Below are the code and all the weights of a small trained network. Each question names an input and a target symbol and asks about switching units off, where a switched-off unit gives its printed mean instead of its output.

import numpy as np


def w(rows, s, z=0):
    codes = np.array(rows[::2]) - 128.0
    scale = np.full(codes.shape[1], s)
    scale[-1] = z or s
    return codes * scale


def f(y):
    return np.maximum(y, 0)


def softmax(a):
    e = np.exp(a - a.max(-1, keepdims=True))
    return e / e.sum(-1, keepdims=True)


def log_softmax(a):
    a = a - a.max(-1, keepdims=True)
    return a - np.log(np.exp(a).sum(-1, keepdims=True))


def net(x, mask):
    ids = ['αβγδεζηθμστφω'.index(c) for c in x.split()]
    T = len(ids)
    res = E[ids] + P[:T]
    r = res
    for j in range(3):
        rows = slice(3 * j, 3 * j + 3)
        q, k, v = (r @ M[0][rows].T for M in (Q, K, V))
        z = softmax(np.where(np.tri(T) > 0, q @ k.T / 3**0.5, -1e9)) @ v
        o = O[0][rows]
        res = res + np.where(mask[j], z, o[:, -1]) @ o[:, :-1]
    y = f(res @ A[0][:, :-1].T + A[0][:, -1])
    res = res + np.where(mask[3:27], y, B[0][:, -1]) @ B[0][:, :-1]
    return log_softmax(res[-1] @ U[:, :-1].T + U[:, -1])


Q, K, V, O, A, B = {}, {}, {}, {}, {}, {}
E = w([
[149,94,139],'α',
[197,95,117],'β',
[194,110,105],'γ',
[115,98,123],'δ',
[240,183,154],'ε',
[48,89,94],'ζ',
[140,183,86],'η',
[117,148,106],'θ',
[91,87,130],'μ',
[147,173,5],'σ',
[173,179,178],'τ',
[82,209,8],'φ',
[108,221,168],'ω',
],0.02)
P = w([
[5,22,120],'0',
[164,150,70],'1',
[122,166,77],'2',
[109,172,77],'3',
[131,176,65],'4',
[140,173,90],'5',
],0.0035)
Q[0] = w([
[125,10,126],'h1',
[108,117,155],'h1',
[155,82,148],'h1',
[145,154,160],'h2',
[120,108,121],'h2',
[135,164,104],'h2',
[154,196,88],'h3',
[110,103,159],'h3',
[114,158,118],'h3',
],0.014)
K[0] = w([
[156,100,70],'h1',
[93,180,148],'h1',
[164,192,113],'h1',
[128,170,99],'h2',
[119,106,182],'h2',
[47,143,66],'h2',
[123,252,110],'h3',
[184,116,71],'h3',
[162,218,146],'h3',
],0.013)
V[0] = w([
[99,115,92],'h1',
[165,131,213],'h1',
[143,137,92],'h1',
[220,10,136],'h2',
[124,191,105],'h2',
[68,70,147],'h2',
[216,190,76],'h3',
[71,176,46],'h3',
[184,97,85],'h3',
],0.012)
O[0] = w([
[19,114,125,143],'h1',
[89,175,213,74],'h1',
[182,72,130,164],'h1',
[155,65,151,67],'h2',
[130,222,108,187],'h2',
[129,115,153,76],'h2',
[153,105,107,253],'h3',
[166,220,156,246],'h3',
[255,195,93,145],'h3',
],0.0082,0.0045)
A[0] = w([
[128,79,105,115],'n1',
[197,163,65,103],'n2',
[85,168,125,139],'n3',
[125,129,93,112],'n4',
[70,233,161,107],'n5',
[127,76,162,51],'n6',
[128,107,43,119],'n7',
[125,82,254,108],'n8',
[73,121,45,2],'n9',
[193,202,86,74],'n10',
[187,181,88,237],'n11',
[173,107,159,222],'n12',
[64,161,191,69],'n13',
[183,190,149,151],'n14',
[118,125,79,195],'n15',
[134,37,151,32],'n16',
[145,85,104,9],'n17',
[125,129,134,106],'n18',
[140,83,58,65],'n19',
[121,199,132,101],'n20',
[67,78,121,85],'n21',
[45,137,82,245],'n22',
[148,113,214,90],'n23',
[81,129,113,160],'n24',
],0.013,0.0059)
B[0] = w([
[103,249,38,149],'n1',
[108,82,84,220],'n2',
[179,116,176,171],'n3',
[96,124,141,147],'n4',
[211,160,153,213],'n5',
[84,100,43,137],'n6',
[136,160,151,176],'n7',
[6,87,128,140],'n8',
[95,221,171,153],'n9',
[79,126,102,226],'n10',
[94,90,208,248],'n11',
[86,164,215,172],'n12',
[130,86,148,151],'n13',
[78,97,102,201],'n14',
[188,145,199,172],'n15',
[126,113,3,150],'n16',
[103,229,80,139],'n17',
[73,136,107,128],'n18',
[55,224,85,160],'n19',
[129,97,59,190],'n20',
[120,72,138,141],'n21',
[185,62,161,191],'n22',
[26,84,225,136],'n23',
[222,76,120,151],'n24',
],0.0057,0.018)
U = w([
[8,201,218,254],'α',
[130,114,81,32],'β',
[80,150,29,113],'γ',
[138,86,87,85],'δ',
[121,57,223,91],'ε',
[185,126,51,168],'ζ',
[172,187,213,231],'η',
[192,91,135,66],'θ',
[16,123,122,13],'μ',
[61,156,156,107],'σ',
[136,25,91,159],'τ',
[128,88,146,73],'φ',
[153,229,83,96],'ω',
],0.011,0.0045)

Each question gives the input, a string of symbols that net reads in full, and the target symbol t.
The units are the heads (3 rows each of Q, K, V and O) and the neurons (one row each of A and B). Each row of codes is followed by its name. A weight is (code - 128) times the scale printed after its matrix; where a second scale follows, it is the last column's (O, A, B and U).
mask holds one flag per unit, heads first, then neurons. A switched-off unit (its flag False) gives its mean, the last column of its rows in O or B, instead of its output. The means were averaged over made-up inputs and are rounded, as every weight is.
A unit's drop is (log p(t) with every unit on - log p(t) with that unit switched off) / (log p(t) with every unit on - log p(t) with every unit switched off).
The circuit of an input: a set's keep is (log p(t) with only the set's units on - log p(t) with every unit switched off) / (log p(t) with every unit on - log p(t) with every unit switched off). Starting from the 12 units with the biggest drops (on a tie, the unit counted first), units are removed one at a time, each time the one whose removal leaves the highest keep (on an exact tie, the one counted first), for as long as the keep stays at least 0.8.
circuit, biggest first: the units of the circuit, biggest drop first
unit that matters most: the unit with the biggest drop
top k neurons: the k neurons with the biggest drops, biggest first
heads that matter: for each layer, one digit per head in row order, 1 if its drop is at least 0.15 and else 0, layers parted by /
drop when u is switched off: that unit's drop, to one decimal
input α τ ε ω, target η: circuit, biggest first => (n5; h1)
input α μ φ ε, target ω: unit that matters most => h2
input β β δ, target γ: heads that matter => 011
input δ ε δ δ ε, target ε: top 2 neurons => (n11; n12)
input δ α ω φ, target η: top 2 neurons => (n22; n5)
input ω τ ζ, target η: heads that matter => 010
input γ σ ζ σ η φ, target ω: top 2 neurons => (n5; n9)
input β δ α ζ β φ, target ω: top 2 neurons => (n5; n20)
input ω τ θ θ ω σ, target η: heads that matter => 001
input δ ζ μ ζ τ, target α: heads that matter => 010
input ε φ ω, target η: top 2 neurons => (n5; n3)
input ζ ω φ γ τ, target ω: top 4 neurons => (n5; n20; n12; n10)
input σ ω β φ, target η: top 2 neurons => (n5; n22)
input ω β α τ τ ε, target α: unit that matters most => h1
input φ ω δ η, target η: drop when n3 is switched off => 0.4
input ε σ β μ, target γ: drop when n3 is switched off => 0.1
input θ ω β η, target η: drop when h2 is switched off => 0.2
